Below is a small trained network, with its code and all its weights. Each question gives an input and a target symbol and asks what happens when units are switched off, that is, made to give their printed mean instead of their output.

import numpy as np


def w(rows, s, z=0):
    codes = np.array(rows[::2]) - 128.0
    scale = np.full(codes.shape[1], s)
    scale[-1] = z or s
    return codes * scale


def f(y):
    return np.maximum(y, 0)


def softmax(a):
    e = np.exp(a - a.max(-1, keepdims=True))
    return e / e.sum(-1, keepdims=True)


def log_softmax(a):
    a = a - a.max(-1, keepdims=True)
    return a - np.log(np.exp(a).sum(-1, keepdims=True))


def net(x, mask):
    ids = ['ΔΠΩαγησψ'.index(c) for c in x.split()]
    T = len(ids)
    res = E[ids] + P[:T]
    u = 0
    for l in range(2):
        q, k, v = (res @ M[l].T for M in (Q, K, V))
        z = softmax(np.where(np.tri(T) > 0, q @ k.T / 2**0.5, -1e9)) @ v
        res = res + np.where(mask[u], z, O[l][:, -1]) @ O[l][:, :-1]
        u += 1
        y = f(res @ A[l][:, :-1].T + A[l][:, -1])
        res = res + np.where(mask[u : u + 16], y, B[l][:, -1]) @ B[l][:, :-1]
        u += 16
    return log_softmax(res[-1] @ U[:, :-1].T + U[:, -1])


Q, K, V, O, A, B = {}, {}, {}, {}, {}, {}
E = w([
[171,108,173],'Δ',
[227,41,68],'Π',
[160,177,5],'Ω',
[219,98,87],'α',
[96,195,77],'γ',
[221,156,30],'η',
[192,155,104],'σ',
[62,95,179],'ψ',
],0.014)
P = w([
[177,231,135],'0',
[151,226,176],'1',
[148,214,201],'2',
[156,209,233],'3',
[176,227,255],'4',
[195,230,221],'5',
],0.0028)
Q[0] = w([
[2,221,175],'0.h0',
[152,185,54],'0.h0',
],0.022)
K[0] = w([
[111,152,2],'0.h0',
[60,114,135],'0.h0',
],0.031)
V[0] = w([
[78,80,255],'0.h0',
[244,181,144],'0.h0',
],0.0064)
O[0] = w([
[49,1,124,27],'0.h0',
[153,121,209,253],'0.h0',
],0.0061,0.004)
A[0] = w([
[36,119,89,88],'0.n0',
[71,105,72,78],'0.n1',
[149,167,147,71],'0.n2',
[154,176,182,129],'0.n3',
[173,99,97,74],'0.n4',
[123,89,54,191],'0.n5',
[181,86,107,47],'0.n6',
[139,105,176,230],'0.n7',
[128,61,110,3],'0.n8',
[133,153,170,104],'0.n9',
[101,40,72,96],'0.n10',
[46,251,111,67],'0.n11',
[105,52,107,22],'0.n12',
[100,106,84,23],'0.n13',
[78,124,135,109],'0.n14',
[99,173,136,86],'0.n15',
],0.011,0.0039)
B[0] = w([
[225,166,148,135],'0.n0',
[162,71,136,137],'0.n1',
[155,154,56,193],'0.n2',
[139,117,3,248],'0.n3',
[145,87,189,198],'0.n4',
[137,239,186,205],'0.n5',
[144,68,189,188],'0.n6',
[65,52,30,211],'0.n7',
[60,182,92,140],'0.n8',
[129,150,77,164],'0.n9',
[34,91,37,159],'0.n10',
[25,99,177,253],'0.n11',
[124,203,103,139],'0.n12',
[127,110,173,132],'0.n13',
[122,160,141,130],'0.n14',
[112,83,128,160],'0.n15',
],0.014,0.0048)
Q[1] = w([
[222,152,193],'1.h0',
[130,241,4],'1.h0',
],0.019)
K[1] = w([
[179,200,87],'1.h0',
[2,130,54],'1.h0',
],0.022)
V[1] = w([
[97,3,200],'1.h0',
[75,105,47],'1.h0',
],0.0063)
O[1] = w([
[126,117,3,53],'1.h0',
[54,75,123,255],'1.h0',
],0.0064,0.0073)
A[1] = w([
[83,214,136,50],'1.n0',
[164,254,76,91],'1.n1',
[169,132,83,166],'1.n2',
[190,157,117,66],'1.n3',
[79,127,199,40],'1.n4',
[169,44,132,125],'1.n5',
[150,135,178,228],'1.n6',
[164,72,105,148],'1.n7',
[63,105,76,30],'1.n8',
[194,76,146,15],'1.n9',
[56,179,131,206],'1.n10',
[52,83,97,252],'1.n11',
[95,148,109,131],'1.n12',
[97,88,157,57],'1.n13',
[66,193,34,94],'1.n14',
[113,95,224,37],'1.n15',
],0.011,0.004)
B[1] = w([
[251,109,153,175],'1.n0',
[24,92,173,184],'1.n1',
[166,170,103,172],'1.n2',
[106,134,206,150],'1.n3',
[224,157,112,142],'1.n4',
[184,127,185,182],'1.n5',
[71,188,82,150],'1.n6',
[156,124,180,184],'1.n7',
[196,141,166,204],'1.n8',
[50,23,190,158],'1.n9',
[151,44,101,212],'1.n10',
[112,233,8,250],'1.n11',
[144,82,150,171],'1.n12',
[139,85,178,142],'1.n13',
[81,90,228,242],'1.n14',
[57,121,82,135],'1.n15',
],0.018,0.012)
U = w([
[225,228,187,224],'Δ',
[179,83,146,24],'Π',
[110,13,131,173],'Ω',
[237,144,241,29],'α',
[255,29,101,65],'γ',
[144,199,233,139],'η',
[191,136,187,98],'σ',
[112,82,57,255],'ψ',
],0.0074,0.0042)

Each question gives the input, a string of symbols that net reads in full, and the target symbol t.
The units are the heads (2 rows each of Q, K, V and O) and the neurons (one row each of A and B). Each row of codes is followed by its name. A weight is (code - 128) times the scale printed after its matrix; where a second scale follows, it is the last column's (O, A, B and U).
mask holds one flag per unit, layer by layer, with each layer's heads first. A switched-off unit (its flag False) gives its mean, the last column of its rows in O or B, instead of its output. The means were averaged over made-up inputs and are rounded, as every weight is.
A unit's drop is (log p(t) with every unit on - log p(t) with that unit switched off) / (log p(t) with every unit on - log p(t) with every unit switched off).
k most important neurons: the k neurons with the biggest drops, biggest first
k most important neurons of layer l: the k neurons of layer l with the biggest drops, biggest first
input γ γ α ψ Ω η, target ψ: most important neuron of layer 0 => [0.n10]
input γ η Δ Ω γ α, target Ω: 4 most important neurons => [1.n15 1.n9 1.n11 1.n8]
input η Ω η, target η: 2 most important neurons => [1.n1 1.n10]
input σ Π Δ Δ γ σ, target Δ: 2 most important neurons => [1.n10 0.n5]
input Π Π Ω Ω α, target α: 2 most important neurons of layer 0 => [0.n11 0.n10]
input ψ α α, target ψ: 3 most important neurons => [0.n5 0.n10 1.n0]
input Δ γ Π ψ Π Π, target ψ: 4 most important neurons of layer 0 => [0.n5 0.n8 0.n10 0.n12]
input Ω η Δ ψ ψ η, target ψ: 3 most important neurons => [0.n5 0.n10 1.n14]
input Π γ γ Ω Ω, target Ω: 2 most important neurons => [1.n1 1.n10]
input ψ α Ω, target Ω: 2 most important neurons => [0.n5 0.n10]
input Π Ω Ω Ω γ Ω, target γ: 4 most important neurons => [0.n3 1.n0 1.n10 0.n2]
input Π γ Ω σ α γ, target Ω: 4 most important neurons => [1.n14 1.n10 0.n3 0.n2]
input γ Ω σ γ, target Ω: 3 most important neurons of layer 0 => [0.n3 0.n2 0.n9]
input Ω Ω ψ, target ψ: 2 most important neurons => [1.n11 0.n5]
input η Π Ω Δ Ω Π, target Δ: 3 most important neurons of layer 0 => [0.n10 0.n8 0.n7]
input Ω γ Π, target α: 3 most important neurons => [1.n5 1.n11 0.n11]
input α Ω Ω Ω ψ α, target ψ: 4 most important neurons of layer 0 => [0.n5 0.n10 0.n8 0.n12]
input Π Ω α, target α: 3 most important neurons of layer 0 => [0.n11 0.n5 0.n10]
input α σ η γ Π η, target η: 3 most important neurons of layer 1 => [1.n10 1.n1 1.n3]
input Π η Π ψ σ, target ψ: 2 most important neurons of layer 0 => [0.n3 0.n11]
input σ γ Δ Ω σ, target Δ: 4 most important neurons of layer 1 => [1.n10 1.n1 1.n9 1.n2]
